Where the symbols take the objects:
e: CQ->NZ, LS->TG, FZ->JN, DH->BN, HB->RR, BF->HF, ZP->TQ, MH->DC, MM->PJ, CP->DH, HD->NH, BZ->JH, HT->DQ, RM->SC, MC->JP, FT->HM, RZ->RM, ZL->DL, RD->ZL, BM->SD, QD->HN, JQ->CN, CJ->NQ, JN->FT, RT->CT, LB->PR, NH->LF, HP->PH, QT->RH, HN->MH, QC->PC, PH->QF, JB->DS, TJ->NC, CF->RD, NC->GN, TB->RZ, RH->PZ, MP->CP, PF->BT, ML->RN, LG->BP, CT->DR, DC->MP, JH->HP, FC->LB, DQ->MC, SJ->PB, FQ->ZC, ZS->BL, QP->TJ, ZR->ZF, LM->SJ, QZ->DG, GZ->JQ, DL->MD, BL->PF, NM->GZ, DJ->GB, LQ->SR, BT->QH, ZG->FC, NF->NM, PJ->PQ, DG->SN, QQ->TB, PC->BF, RR->HJ, LF->MG, BN->LQ, DR->RC, HF->MR, RL->TP, PR->GR, CD->ZH, NB->CJ, CZ->MM, PB->NB, GN->GH, ZH->QG, LT->BR, SN->HH, SD->DP, ZF->ZP, BR->HD, MG->NF, DS->DJ, CN->LS, QG->CL, JP->LG, HJ->CZ, RN->QD, QH->LC, LC->SG, SR->ZS, PZ->ZR, MR->CF, ZJ->ML, TP->JB, CL->NG, ZC->ZG, HM->LM, GH->RL, NQ->LT, PQ->HT, BP->QQ, MD->CD, SC->QC, GR->BZ, NZ->RT, DP->QP, QF->QT, RC->FZ, TG->BM, SG->QZ, HH->HB, TQ->CQ, NG->FQ, GB->ZJ
b: CQ->ZP, LS->JQ, FZ->DR, DH->MP, HB->SN, BF->QC, ZP->ZR, MH->QD, MM->HJ, CP->DC, HD->LT, BZ->PR, HT->PJ, RM->TB, MC->HT, FT->FZ, RZ->QQ, ZL->CF, RD->MR, BM->LS, QD->ML, JQ->NM, CJ->PB, JN->RC, RT->CQ, LB->ZG, NH->BR, HP->BZ, QT->PH, HN->RN, QC->RM, PH->JH, JB->RL, TJ->DP, CF->HF, NC->QP, TB->BP, RH->QF, MP->MH, PF->ZS, ML->GB, LG->MC, CT->NZ, DC->HN, JH->GR, FC->ZC, DQ->PQ, SJ->HM, FQ->CL, ZS->LQ, QP->SD, ZR->RH, LM->FT, QZ->LC, GZ->NF, DL->RD, BL->SR, NM->MG, DJ->JB, LQ->DH, BT->BL, ZG->FQ, NF->LF, PJ->CZ, DG->SG, QQ->LG, PC->SC, RR->HH, LF->HD, BN->CP, DR->RT, HF->PC, RL->GN, PR->FC, CD->DL, NB->SJ, CZ->RR, PB->LM, GN->TJ, ZH->MD, LT->CJ, SN->QZ, SD->TG, ZF->PZ, BR->NQ, MG->NH, DS->TP, CN->GZ, QG->CD, JP->DQ, HJ->HB, RN->ZJ, QH->PF, LC->BT, SR->BN, PZ->QT, MR->BF, ZJ->DJ, TP->GH, CL->ZH, ZC->NG, HM->JN, GH->NC, NQ->NB, PQ->MM, BP->JP, MD->ZL, SC->RZ, GR->LB, NZ->TQ, DP->BM, QF->HP, RC->CT, TG->CN, SG->QH, HH->DG, TQ->ZF, NG->QG, GB->DS
q: CQ->FT, LS->GN, FZ->CJ, DH->QH, HB->DQ, BF->CD, ZP->FZ, MH->ZS, MM->BP, CP->BT, HD->CN, BZ->ZR, HT->RZ, RM->RD, MC->SC, FT->LT, RZ->CF, ZL->FQ, RD->NG, BM->RL, QD->LQ, JQ->TJ, CJ->NF, JN->NQ, RT->LM, LB->QT, NH->LS, HP->ZP, QT->NZ, HN->SR, QC->DL, PH->TQ, JB->HN, TJ->DJ, CF->CL, NC->GB, TB->MR, RH->RT, MP->PF, PF->HH, ML->DH, LG->PC, CT->SJ, DC->BL, JH->ZF, FC->QF, DQ->RM, SJ->NH, FQ->JH, ZS->DG, QP->DS, ZR->DR, LM->HD, QZ->MM, GZ->QP, DL->ZC, BL->SN, NM->DP, DJ->DC, LQ->SG, BT->HB, ZG->PH, NF->SD, PJ->QQ, DG->PJ, QQ->HF, PC->MD, RR->MC, LF->TG, BN->LC, DR->PB, HF->ZH, RL->RN, PR->RH, CD->FC, NB->MG, CZ->LG, PB->LF, GN->ZJ, ZH->LB, LT->GZ, SN->PQ, SD->TP, ZF->RC, BR->JQ, MG->BM, DS->MH, CN->NC, QG->PR, JP->QC, HJ->JP, RN->BN, QH->RR, LC->HJ, SR->QZ, PZ->CT, MR->QG, ZJ->CP, TP->QD, CL->GR, ZC->HP, HM->BR, GH->ML, NQ->NM, PQ->TB, BP->BF, MD->ZG, SC->ZL, GR->PZ, NZ->HM, DP->JB, QF->CQ, RC->NB, TG->GH, SG->CZ, HH->HT, TQ->JN, NG->BZ, GB->MP
i: CQ->TQ, LS->CN, FZ->RC, DH->CP, HB->HH, BF->PC, ZP->ZF, MH->HN, MM->CZ, CP->MP, HD->BR, BZ->GR, HT->PQ, RM->RZ, MC->DQ, FT->JN, RZ->TB, ZL->RD, RD->CF, BM->TG, QD->RN, JQ->GZ, CJ->NB, JN->FZ, RT->NZ, LB->FC, NH->HD, HP->JH, QT->QF, HN->QD, QC->SC, PH->HP, JB->TP, TJ->QP, CF->MR, NC->TJ, TB->QQ, RH->QT, MP->DC, PF->BL, ML->ZJ, LG->JP, CT->RT, DC->MH, JH->BZ, FC->ZG, DQ->HT, SJ->LM, FQ->NG, ZS->SR, QP->DP, ZR->PZ, LM->HM, QZ->SG, GZ->NM, DL->ZL, BL->ZS, NM->NF, DJ->DS, LQ->BN, BT->PF, ZG->ZC, NF->MG, PJ->MM, DG->QZ, QQ->BP, PC->QC, RR->HB, LF->NH, BN->DH, DR->CT, HF->BF, RL->GH, PR->LB, CD->MD, NB->PB, CZ->HJ, PB->SJ, GN->NC, ZH->CD, LT->NQ, SN->DG, SD->BM, ZF->ZR, BR->LT, MG->LF, DS->JB, CN->JQ, QG->ZH, JP->MC, HJ->RR, RN->ML, QH->BT, LC->QH, SR->LQ, PZ->RH, MR->HF, ZJ->GB, TP->RL, CL->QG, ZC->FQ, HM->FT, GH->GN, NQ->CJ, PQ->PJ, BP->LG, MD->DL, SC->RM, GR->PR, NZ->CQ, DP->SD, QF->PH, RC->DR, TG->LS, SG->LC, HH->SN, TQ->ZP, NG->CL, GB->DJ
n: CQ->JN, LS->NC, FZ->NB, DH->BT, HB->HT, BF->MD, ZP->RC, MH->SR, MM->LG, CP->PF, HD->JQ, BZ->PZ, HT->TB, RM->CF, MC->RM, FT->NQ, RZ->MR, ZL->NG, RD->CL, BM->GH, QD->BN, JQ->QP, CJ->MG, JN->CJ, RT->HM, LB->QF, NH->CN, HP->ZF, QT->CQ, HN->LQ, QC->ZL, PH->ZP, JB->QD, TJ->DS, CF->QG, NC->DJ, TB->HF, RH->NZ, MP->BL, PF->SN, ML->CP, LG->QC, CT->LM, DC->ZS, JH->ZR, FC->PH, DQ->RZ, SJ->HD, FQ->BZ, ZS->QZ, QP->JB, ZR->CT, LM->BR, QZ->CZ, GZ->DP, DL->FQ, BL->DG, NM->SD, DJ->MH, LQ->LC, BT->HH, ZG->HP, NF->BM, PJ->BP, DG->MM, QQ->BF, PC->DL, RR->DQ, LF->LS, BN->QH, DR->SJ, HF->CD, RL->ML, PR->QT, CD->ZG, NB->LF, CZ->JP, PB->NH, GN->GB, ZH->FC, LT->NM, SN->PJ, SD->RL, ZF->DR, BR->GZ, MG->TG, DS->HN, CN->TJ, QG->LB, JP->SC, HJ->MC, RN->DH, QH->HB, LC->RR, SR->SG, PZ->RT, MR->ZH, ZJ->MP, TP->RN, CL->PR, ZC->JH, HM->LT, GH->ZJ, NQ->NF, PQ->QQ, BP->PC, MD->ZC, SC->RD, GR->RH, NZ->FT, DP->TP, QF->TQ, RC->PB, TG->GN, SG->HJ, HH->PQ, TQ->FZ, NG->GR, GB->DC

The rows follow the links: the fewer symbols apart two objects are, the more alike their rows tend to be.

Each row is also shifted at random along 4 hidden directions that mean nothing.

Some objects, each with a row of numbers:
HN [ 20   7  17  27  -4   7  10 -24 -12  26   9   4  12  -9   2  10 -18 -16  20  -8 -16  -9  16  33  10  16  -6   2   4   5  13  15   5  -1  -8 -11  -1  -2  -4  -6  10  -8   2  -3  -9   3   8 -17 -15   0  -8  28   8 -13  -2 -22  -3  17  12   5   0]
PJ [-44  20 -22 -16 -24  -6  -3 -10  -5  -3  13   5 -30 -16 -17 -12  -8   3 -16  -4  -2  -1   2 -18   9 -12   4 -15   4   2  26   1  -5  27  -2 -14  24  11  -9  -8  -4  19   2  31 -14 -19  12   3   7  10  15 -11  19  -5 -25   0   6  -6  -2  20  32]
TG [ 32   1  14  11   4  -8 -18  -1  -5 -13   3   1   5  15   8  15   8   9  10   9   9  -3   8   3 -13  21  -4  -9   8   6  -2 -11 -16 -14   3  -7  -6 -11  -2 -11  -6 -16  -3 -10   6   0  -6  -3   9  -5 -10  12 -20  -9   9   9 -10  16   4 -17  -4]
CQ [-33 -12  -2  -5   5  -1  -1   4   8  -7   3   2  22  -4   4  -7  -7 -21  -9   2  11   3 -13   9   8  -3   9   5 -22  -9 -12   9  13 -11 -17  16 -13   0  -4  19  -1   8   0 -11   2   0   6  10   1   0   0  -2   0  -8  12 -21  16 -11  -2  11  -6]
JP [-20  -6  17  14   6  19  43   4  30  41 -31 -19   0  -3   1   5   9  15  12   5 -29  -1  -8   3  -5 -14  -4  15  22  13   1  -9  19   4  18  -5   7   9  37  18  10 -22   6 -16  -7  15 -15 -16 -10  -3  -1 -16   1  29   4  22 -11  12  17 -13 -19]
BT [-74  11  14  12 -12   4  21  -4   0  16  12  -9  -6 -11  -9   4   2  -5  13  -4 -12  -4   8  11  -3  10 -13  -9 -12   4 -15   6  -1   9   3  -7  -5  14   1   0  11  -1   1   5  -7  10   2 -11  -5   6  10  -2   1  -1 -11  -2  -8   9 -12   3   1]
BN [ 30   8   5  17 -11   2   9 -20 -23  20   0   2   6  -5   8  10  -6   4   5  -2 -14   5  11  16   7   1  -2   7   0   1  16   7   6   6   9 -14  18   5  -3 -14  15 -10   0  19   5   0   3 -16  -6  -6  -9  13  28  11  -9  -3 -10   9   5  -1   2]
CL [-97  -2 -15 -23   1   5   5  20  19 -11   4  -9 -12   3 -11 -11  13  -4  -8  -3   5  -5 -13 -23  -4 -17  13 -10   5   4 -17  -2   0   4   3   9  -8   8  -4  15  -2  20  -1  -6 -12   2  -4  13   3  11  12 -16 -22   0  -7  11  11 -17 -11  -1   4]
TQ [ 18 -14 -12 -18  10 -14 -21  14  -7 -26 -10   5   1   8   6  -7   8  10 -16   3  19  19 -10 -16  -4  -7   1  10 -17 -19 -14  -6   1  -6   2  18  -4 -10   1   1  -7  10  -5   1  25   0  -4  18  10  -2  -1 -15   2  11  10   5   2 -21 -16  -1  -7]
HJ [ 20   6  12  12  -6   9  20  -8   7  21   0  -7 -17   1 -10   1   7   7   9   1 -21  -7   7   4  -4  -4  -4 -11  14  17   4  -8  -1  12   9 -10   4   9  20   1  15   0   2   1 -13   5  -1 -11   1  -1   4   0   2   6  -6  12  -5  21   5  -7  -2]
QT [-47 -16   3   0   7   6   7   0  18   3  -8  -3  19  11   6  -2   8 -10  -8   7  -7  -3 -17   7   5 -23  29  -7  20  16   4 -13  19 -15  -4   3  -3   1  14  29  13   5  -1 -19 -14   1   1   5  13  -8 -10   1 -14   4  14   0  15   5  22 -11 -16]
MP [  1  14   4  14 -13  -2  -2 -23 -19  12  10   9  -2  -6  -1   8 -14  -4   8  -7 -11  -1  15  17   9   7  -1  -5   7   4  23   7   0   6  -2 -17  13  -1  -7 -13   7  -1  -1  14  -6  -6   9 -12  -1  -1  -4  19  15  -9 -10 -12  -3  11   9   7  11]
BR [ -9  -8  23  12   3   0   4  11   1 -16  17 -15  38  12  15  13  25  -7   0  27  18  -6 -10  10 -18  12   5 -12 -30   6 -44  -6 -10 -23  -2   5 -23  15  -8   4  15 -21  -3 -12   9  14  -4  -2   5 -14 -11   0 -16   1  13   4  -4  21 -11 -24 -24]
ZS [-21  10   9  14 -14   5  18 -12 -16  18  13  -6   7 -12   3   8  -1  -2   5   0 -10  -1   7  17   2   4  -3  -2 -16   0  -8  10   4   8   3  -9   3  15  -8  -9  18  -4   1  17   2   6   5 -14  -9  -2  -1   7  20   6 -12  -7  -8  10  -8   0   1]
QH [ 35  -2  18  12   6  -2  15   4  -6  17 -22  -9 -21   6   1  12  19  31  19  -4 -16  14  12  -2 -18   9 -28  11   2  -4 -18 -11  -4   8  29   0   1  -6  26 -12   7 -12   1   0  22  19 -20 -12  -4   0   2 -10   1  29   0  30 -27   8 -18 -18 -16]
NF [-38   0  -1  -9   5 -17 -28   7   1 -26  -2   6  -4   0   0   5  -6   8   1   3  22   9   5 -13  -8  24 -15  -1  -6 -14   1  -5 -14  -9  -6   3  -1 -16  -7 -10 -30  -9  -3  -6  13  -8  -2   8  11   4   5  -5 -14 -13   8   1  -6 -11  -5   6   7]
PR [ 14 -19  12  16  14  29  33  -3  28  36  -9  -1  32  -4   2  -6 -18 -37  10  -8 -22 -19 -14  34  20 -15  18  13  10  14   3  16  33 -14 -19  10 -19   3  13  37  15   4   5 -35 -25  10   8  -5 -22  -1  -8  19  -6 -12  16 -29  21   5  29   3 -19]
QC [ 69   2  -5  -7   2  15  11  14   4   3   6  -7 -17   0 -11 -12   7  -1   3  -5  -3 -12   1 -11  -3  -7  -6  -1  -8   4 -19   6  -9  14   4   9 -13  11   0  -2   7  14   2   0  -6   8  -1   3 -16   6  12  -4  -3   2  -9   7   3   0 -16   0   1]
QZ [-13   2  15  16   2   6  19  -9  12  33 -19  -2 -21 -11 -10   3 -11   9  20 -12 -25   5  12   9   3   8 -23  10  17   1  13   1  10  11   6  -7   6  -9  29   4  -4  -6   4  -8  -3   7  -5 -13  -7   8   9  -1   4   6   1   3 -11   7   9   6  -3]
FQ [-12 -11 -18 -17  13   2   3  13  16   6 -28   4 -10  -2  -2 -11  -9   4  -4 -14  -6   8  -9 -15   7 -18   1  22  17 -11  12   3  17   5   3  13   5 -13  12  13 -15   8   2 -10   1   0  -8  10  -7   9   3 -12   0  11   2   5   6 -30   7   8  -1]
BM [ 28   2  10  14   1  -3 -13 -11  -8  -2   3   6  16   4  11  14  -7  -3   6   7   3  -4   8  14   0  16   1  -2   8   4  15  -2  -6 -14  -5 -10   3  -7  -8  -9  -5 -19  -1  -6   1  -6   2  -8   2  -8 -13  17  -3 -11   6  -7  -4  13  15  -5   1]
RT [-17 -14   2  -7  13  -7 -12   8  12 -14  -7   3   7   4  -1  -6  -2  -6  -5   1  11   7  -9  -2  -1   3  -2   4  -9 -10 -11  -1   5 -12 -10  16 -13 -13   8  15 -10   6  -1 -15   7   1   0  12   7   0   2  -8 -12  -5  15  -8   9 -11  -2   5  -9]
DQ [-27  11 -20 -12 -13   0  10  -5   1  12  -6   1 -20 -18  -7  -9 -12   8 -15  -5  -7   6  -2 -17  11 -17   1   7   4  -6  26   3   7  24   3 -10  28   9   1  -3  -6   4   4  23  -7 -14   5  -1  -2   6  10 -16  29  10 -18   2   1 -13   5  18  20]
DG [-34  12  -1   4  -8   1   7 -16   4  23  -4   8 -29 -21 -19  -7 -23  -2  10 -16 -17   1  14   4  12   8 -20   2  10  -4  25  10   5  19  -5  -8  11  -6  11  -1 -13   7   3   7 -11  -7   7  -5  -5  13  15   1  11 -11 -10 -12   0  -3   7  24  17]
GH [-91   4  17  18  -3   1   9 -13   4  15  -2  -4  24  -3  12  21  -3  -4  12   7  -6  -3   2  18  -1  12   5   1  13   9  12  -2   7 -15   0 -16   6   1  -2   4  -2 -29   2 -10  -7   1  -3 -15   2  -6 -12  12  -6  -3   5  -3  -9  12  20  -7  -4]
MD [ -6   1 -12  -9  -7  19  23   8   5   4  19 -11  18  -3   0 -10   5 -23 -14   3   0 -17 -16   3   8 -26  26  -4 -16   8 -15  12   7   5  -7   4  -6  29 -19  11  24  13   2   5 -17   3   8   1 -15  -2   1   1   6   1 -13  -9  17  -2  -4   0   2]
SJ [ 48  -7  -9  -6   3 -16 -31  -6  -8 -23  -9  13   9   7  11  -1  -7   7 -16  10  15  16  -4  -6   5   0   8   4   5  -9  24 -11   0 -10  -5  -1  13 -16   0  -4 -13  -5  -2   6  12 -17   3   9  18  -9 -11  -1   9  -1  13  -3   5  -5  14   3   3]
CT [ 22 -18   3   3  13  -1  -4   0  11   2 -15   9  20  -4   6  -7 -19 -14  -2  -3   3   7  -8  14  10   4   0  19  -8 -12   5   8  17 -14 -16  15  -8 -15   9  19 -10  -2   0 -18   7  -2   4   6  -4  -3  -5   2   6  -7  19 -23  12 -11  13  10 -11]
DH [-34  11  10  11 -11  -5   0 -12 -14   5   6  -2 -13   4  -1  12  13  13   8   1 -11   1  12   3  -7   5  -2 -17  15  12   4 -11  -8   5  15 -17  10   2   4 -13  12  -1  -3  13  -2   2  -2 -10  12  -4  -3   7  -1   5  -7  14 -12  18  -2 -13   3]
NQ [ 34  -1  -7  -5  -4 -13 -20  -3 -18 -24   9   7  27  -1  16   2  -5  -5 -21  14  26   7  -7   1   3   4   9   4 -29 -14  -1   4  -4 -10 -10   3   6   3 -22 -10  -5  -9  -1  13  16 -12   8   6   7 -11  -9  -2  19  -3   5 -12   4  -6  -3   6   2]
RC [ 29 -18   2   2  17  -7 -15  -3  12   2 -25  13   7   1   3  -4 -18  -2  -1  -3   0  13  -4   6   9   4  -2  17  11 -11  22  -3  14 -14 -11  11   1 -27  19  17 -18  -4   0 -19   7  -6  -1   8   8  -2  -6   1  -1  -4  23 -12   9 -10  22  10  -9]
HB [-37   7  10   7  -3  -1   8  -6  17  17  -8  -1 -39  -1 -19  -1   3  15  12  -6 -21  -2  10  -6  -5   2 -14 -13  32  14  16 -14  -2  15   8 -11   9  -6  29   3  -2   6   1  -1 -15   0  -4  -6  11   9  12  -7 -11  -1  -6  17  -7  14   7   0   6]
HD [  0 -10  30  19   5   6  13   8   5  -4  14 -16  46   8  18  14  17 -11   4  24  13  -7 -10  20 -13  17   3  -3 -32   5 -41  -1  -2 -25  -4   6 -26  15  -7   8  16 -25  -2 -19   7  16  -2  -8  -4 -15 -12   3 -13  -1  16  -3  -5  22  -6 -19 -26]
JB [  5   4   3   8   1  -9  -7  -5 -19   1  -8   2   5  -4  14  16  -6  12  11  -3   2  11  12   5  -5  17 -16  18  -6 -15   3   6  -2  -3   8  -4   7  -9  -9 -20 -11 -20   0   5  20   2  -7  -7  -8  -1  -7   7  11   7  -1   3 -18  -8  -5  -2   1]
QG [-20  -5 -22 -22   4   3   5  16   7  -5 -12  -1  -8  -1   0 -10   3   5 -12  -7   2   4 -12 -20   3 -22  10  12   5  -7   2   0   9   8   6   9   6   2  -2   6  -5  11   2   4   2  -2  -5  10  -3   6   4 -15   2  14  -6  10   5 -25  -4   3   4]

Start, symbols taken left to right, then the object you end at.
Answer with the object's name.
[ -8  15   2  -2  -9  -2   1  -3  -3   1  14  -1 -36  -7 -22  -7   2   5   9  -9  -7  -4  13  -7  -3  10 -18 -16  -3   2  -6   2 -14  20   2  -4  -2   2   4 -10   0  18  -1  13  -6   0   5  -1   1  12  18  -4  -2  -9 -14   4  -5   7 -18   8  14]
b q n -> LG
[ 12   3   6  12  -1  -3   0  -4 -21   3  -1  -2  17  -2  16  17  -2   5   8   0   4   6   9  12  -3  17  -8  15 -14 -11  -4   8  -2  -6   6  -4   3  -1 -12 -20  -1 -23   0   5  17   4  -6 -10 -10  -5 -11  10  12   7  -1  -2 -16  -1  -6  -5  -4]
q i q e e -> SR
[ -5  14  -2   6 -13  -9  -9 -18 -22   3   6   7 -14  -3  -1   8  -4   9   3  -5  -7   4  16   3   2   4  -3  -6  13   1  22  -1  -6   9   7 -16  19  -3  -5 -17   2   2  -1  20   0  -9   4  -7   8   0  -3  10  13   0 -12   2  -8   6   2   3  14]
n e q q i b -> PJ
[-60  -7   3  -2   4 -14 -18  -6  13 -14 -12   5  12   7   8   8   1   9 -11  15  10  11  -9  -6  -2   0  10  -4  17   2  20 -19   3 -16  -3  -5  14 -10  10  10 -14 -16  -2  -8   2 -12  -3   3  26  -7 -10  -8  -7  -1  14   7   3   2  22  -5  -1]
i n n i -> CN
[ 24   4 -13  -6  -4  16  13   2  10   9   9  -2  -6  -5 -11 -15  -6 -15  -4  -5  -8 -16  -6  -4  10 -17  11  -6   7  12   7   7   3  12  -7  -1  -1  13  -5   8   6  17   4   1 -22  -3   8   2 -12   8   8   2   0  -7 -12  -8  14   0   6   9   9]
i b n n -> NG
[ 42   6 -24 -16  -1   7   0  -1   6   7  -7   8 -22 -11 -13 -17 -20  -3  -8 -15  -7  -5  -2 -14  16 -16   3   9  15  -1  28  10   6  19  -4   0  13  -1  -3   1 -11  16   4   8 -12 -13   6   5 -10  11  10  -2  13  -3 -12  -7  11 -16  11  21  19]
b n e n n -> BZ
[-12  19  -2   0 -20   5   5 -11  -7   6  30   2 -23 -19 -22 -13 -13 -17   3 -10  -5 -13  12   4   8   6 -11 -19 -16   3  -1  16  -9  21 -15  -8  -4  14 -13  -7   5  22   1  19 -17  -6  17  -1  -6  12  19   6   8 -24 -19 -19   8   6 -13  23  22]
i i n n i -> JP
[-22   4  10  19   0   4   9 -18  -5  26  -6   7  13 -18   5  12 -29 -13  21 -12 -11  -1  15  27  11  22 -14  20   1  -7  18  21  11  -5 -10  -8   3 -10  -5  -4 -10 -17   4  -6  -3   0   4 -14 -18   4  -5  21  12 -10   0 -24  -6  -3  16  13   5]
i n b n b -> CP
[-22  18  -4  -3 -19   2   3  -9  -1   3  24   0 -30 -11 -21 -11  -4  -6  -1  -6  -7 -10  10  -4   4   0  -5 -23  -1  10   6   2 -11  21  -5  -9   3  12  -4  -6   5  19   0  18 -19  -8  12  -1   2  11  17  -1   4 -16 -19  -5   5  11  -8  13  19]
e b e b -> HH
[-21  11   4  18  -7   3   2 -25 -10  22   8  13   5 -20  -3   4 -36 -21  16 -16 -12  -6  17  27  18  20 -10   6   2  -5  28  25   9   3 -19 -10   5  -7 -12  -5  -8  -4   5   3 -12  -9  15 -11 -15   9   0  27  13 -24  -6 -34   3   1  16  24  17]
e b i q -> CP
[ 51   6  -9   5  -1  -9 -11 -12 -31   6  -9  13   8 -17  14   9 -27   3   8 -12   4  15  16  11  10  18 -18  33 -16 -28  18  24   4   3  -1  -2  14 -10 -19 -26 -16 -16   4  15  23  -7   2  -7 -19   3  -7  14  33   3  -5 -17 -13 -20  -2  17  11]
b n e -> QD
[-37 -10   0  -5   7  -5 -14  -1  15  -9  -3  10   7  -3  -5  -9 -17 -16  -4  -3   8   3  -6   6   8   6   0   1  -1  -7   7   3   9 -11 -20  11 -10 -14   4  20 -16   8   0 -17  -4  -9   8  12   8   5   4   0 -12 -21  15 -20  17 -10  11  16   0]
i q i i -> HM
[ 26   8 -16 -10 -10   4  13   1  -6  12  -9  -3 -11 -17  -2  -8  -9   8 -12  -3  -6   9  -2 -11   8 -17  -5  16  -8 -10  13   8   7  22   6  -3  21  11  -1  -8   1  -1   5  22   3  -5   2  -4 -12   3   7 -15  35  17 -17   2  -3 -12  -4  13  12]
e n q n n q -> PZ
[-46   2  12  12   1  -7  -5  -7  -1   2 -11  -2  11  11  15  22  10  17   8   9  -2   5   5   3 -10  10   2  -2  24   6  12 -16  -2 -14  13 -15  12  -6   6  -5  -4 -30  -1  -6   4   1 -11 -11  13  -8 -14   4 -10  10   8  18 -15  12  17 -19  -6]
e i b i e n -> JB
[ 51 -11   8   4  10  -9 -19   1   2 -16  -9   4  12  18  10   5  10   9  -5  14   9   8  -6   0  -7   2   6  -3   8   4   1 -18  -3 -18   1   3  -1 -12  13   5   0  -8  -4 -11  10  -2  -4   4  19 -13 -13  -1 -10   2  20   8   1  12  11 -15 -14]
b n e -> LT
